Below is a small trained network, with its code and all its weights. Each question gives an input and a class and asks what happens when units are switched off, that is, made to give their printed mean instead of their output.

import numpy as np


def w(rows, s, z=0):
    codes = np.array(rows[::2]) - 128.0
    scale = np.full(codes.shape[1], s)
    scale[-1] = z or s
    return codes * scale


def norm(h):
    return h / np.sqrt((h * h).mean(-1, keepdims=True) + 1e-5)


def f(y):
    return np.maximum(y, 0)


def log_softmax(a):
    a = a - a.max(-1, keepdims=True)
    return a - np.log(np.exp(a).sum(-1, keepdims=True))


def net(x, mask):
    res = np.array(x, float).reshape(1, 5) / 4 @ E
    u = 0
    for l in range(2):
        y = f(norm(res) @ A[l][:, :-1].T + A[l][:, -1])
        res = res + np.where(mask[u : u + 14], y, B[l][:, -1]) @ B[l][:, :-1]
        u += 14
    return log_softmax(norm(res)[-1] @ U[:, :-1].T + U[:, -1])


A, B = {}, {}
E = w([
[213,108,81,104],'x0',
[254,86,167,167],'x1',
[51,140,168,130],'x2',
[45,72,112,154],'x3',
[71,165,99,206],'x4',
],0.0065)
A[0] = w([
[194,234,234,42,10],'0.n0',
[41,129,110,105,46],'0.n1',
[62,210,147,175,131],'0.n2',
[76,206,95,77,196],'0.n3',
[129,145,38,82,30],'0.n4',
[135,189,108,166,187],'0.n5',
[192,2,148,163,50],'0.n6',
[155,168,40,136,4],'0.n7',
[113,57,162,125,135],'0.n8',
[167,158,189,56,55],'0.n9',
[145,127,6,56,148],'0.n10',
[166,125,45,102,6],'0.n11',
[127,78,163,84,33],'0.n12',
[125,90,182,77,51],'0.n13',
],0.0088,0.0033)
B[0] = w([
[100,154,143,71,206],'0.n0',
[76,132,146,149,205],'0.n1',
[130,63,116,158,234],'0.n2',
[127,138,162,154,254],'0.n3',
[174,155,161,131,167],'0.n4',
[164,108,126,136,189],'0.n5',
[231,197,194,170,216],'0.n6',
[201,116,100,180,150],'0.n7',
[133,165,113,145,172],'0.n8',
[135,202,114,118,180],'0.n9',
[116,136,5,87,237],'0.n10',
[133,110,89,140,162],'0.n11',
[145,139,130,147,153],'0.n12',
[123,134,96,161,161],'0.n13',
],0.011,0.0051)
A[1] = w([
[91,28,125,138,31],'1.n0',
[127,198,132,119,88],'1.n1',
[248,111,148,66,194],'1.n2',
[154,76,235,148,147],'1.n3',
[91,99,174,137,83],'1.n4',
[76,153,88,185,255],'1.n5',
[81,116,76,2,141],'1.n6',
[191,77,56,59,84],'1.n7',
[132,139,72,123,133],'1.n8',
[139,96,107,129,104],'1.n9',
[128,171,129,44,41],'1.n10',
[185,90,82,175,112],'1.n11',
[128,173,165,21,82],'1.n12',
[84,164,63,55,78],'1.n13',
],0.0096,0.0047)
B[1] = w([
[122,181,159,141,150],'1.n0',
[145,151,145,118,151],'1.n1',
[2,159,161,199,249],'1.n2',
[161,107,135,62,180],'1.n3',
[109,75,153,138,154],'1.n4',
[185,67,109,129,254],'1.n5',
[136,63,164,88,188],'1.n6',
[94,84,62,101,184],'1.n7',
[125,108,96,98,169],'1.n8',
[162,134,118,169,135],'1.n9',
[114,211,145,91,153],'1.n10',
[166,172,52,106,187],'1.n11',
[69,211,115,83,165],'1.n12',
[160,124,164,64,177],'1.n13',
],0.008,0.0071)
U = w([
[21,60,142,192,154],'0',
[189,208,202,180,153],'1',
[137,53,219,142,79],'2',
[81,24,96,59,96],'3',
[147,96,153,82,7],'4',
[106,192,132,22,157],'5',
[184,113,8,152,163],'6',
],0.017,0.013)

Each question gives the input, the list of numbers given to net, and the class t.
The units are the neurons (one row each of A and B). Each row of codes is followed by its name. A weight is (code - 128) times the scale printed after its matrix; where a second scale follows, it is the last column's (A, B and U).
mask holds one flag per neuron, layer by layer. A switched-off neuron (its flag False) gives its mean, the last column of its row in B, instead of its output. The means were averaged over made-up inputs and are rounded, as every weight is.
A unit's drop is (log p(t) with every unit on - log p(t) with that unit switched off) / (log p(t) with every unit on - log p(t) with every unit switched off).
The circuit of an input: a set's keep is (log p(t) with only the set's units on - log p(t) with every unit switched off) / (log p(t) with every unit on - log p(t) with every unit switched off). Starting from the 12 units with the biggest drops (on a tie, the unit counted first), units are removed one at a time, each time the one whose removal leaves the highest keep (on an exact tie, the one counted first), for as long as the keep stays at least 0.8.
circuit, biggest first: the units of the circuit, biggest drop first
top k neurons in layer l: the k neurons of layer l with the biggest drops, biggest first
drop of u: that unit's drop, to one decimal
input [-5,4,-3,3,6], class 6: circuit, biggest first : (1.n2)
input [-1,-4,-2,0,-2], class 3: circuit, biggest first : (0.n6, 1.n6)
input [2,-1,1,3,-1], class 3: circuit, biggest first : (0.n6, 1.n6)
input [0,3,5,4,2], class 2: circuit, biggest first : (0.n10, 1.n2)
input [-4,6,4,-6,3], class 5: circuit, biggest first : (0.n0, 0.n6)
input [2,5,-5,2,8], class 1: top 3 neurons in layer 0 : (0.n10, 0.n6, 0.n2)
input [-5,1,5,-6,7], class 2: top 2 neurons in layer 1 : (1.n2, 1.n3)
input [4,5,-1,2,7], class 1: top 3 neurons in layer 0 : (0.n6, 0.n10, 0.n2)
input [7,4,6,-3,2], class 1: top 2 neurons in layer 0 : (0.n6, 0.n10)
input [0,2,2,-7,4], class 5: top 2 neurons in layer 0 : (0.n0, 0.n6)
input [-7,3,4,-4,3], class 2: drop of 0.n10 : 0.2
input [8,8,1,2,1], class 1: drop of 0.n6 : 1.5
input [3,-8,2,-2,0], class 3: drop of 0.n6 : 0.2
input [-4,1,-4,-8,-7], class 5: top neuron in layer 0 : (0.n0)
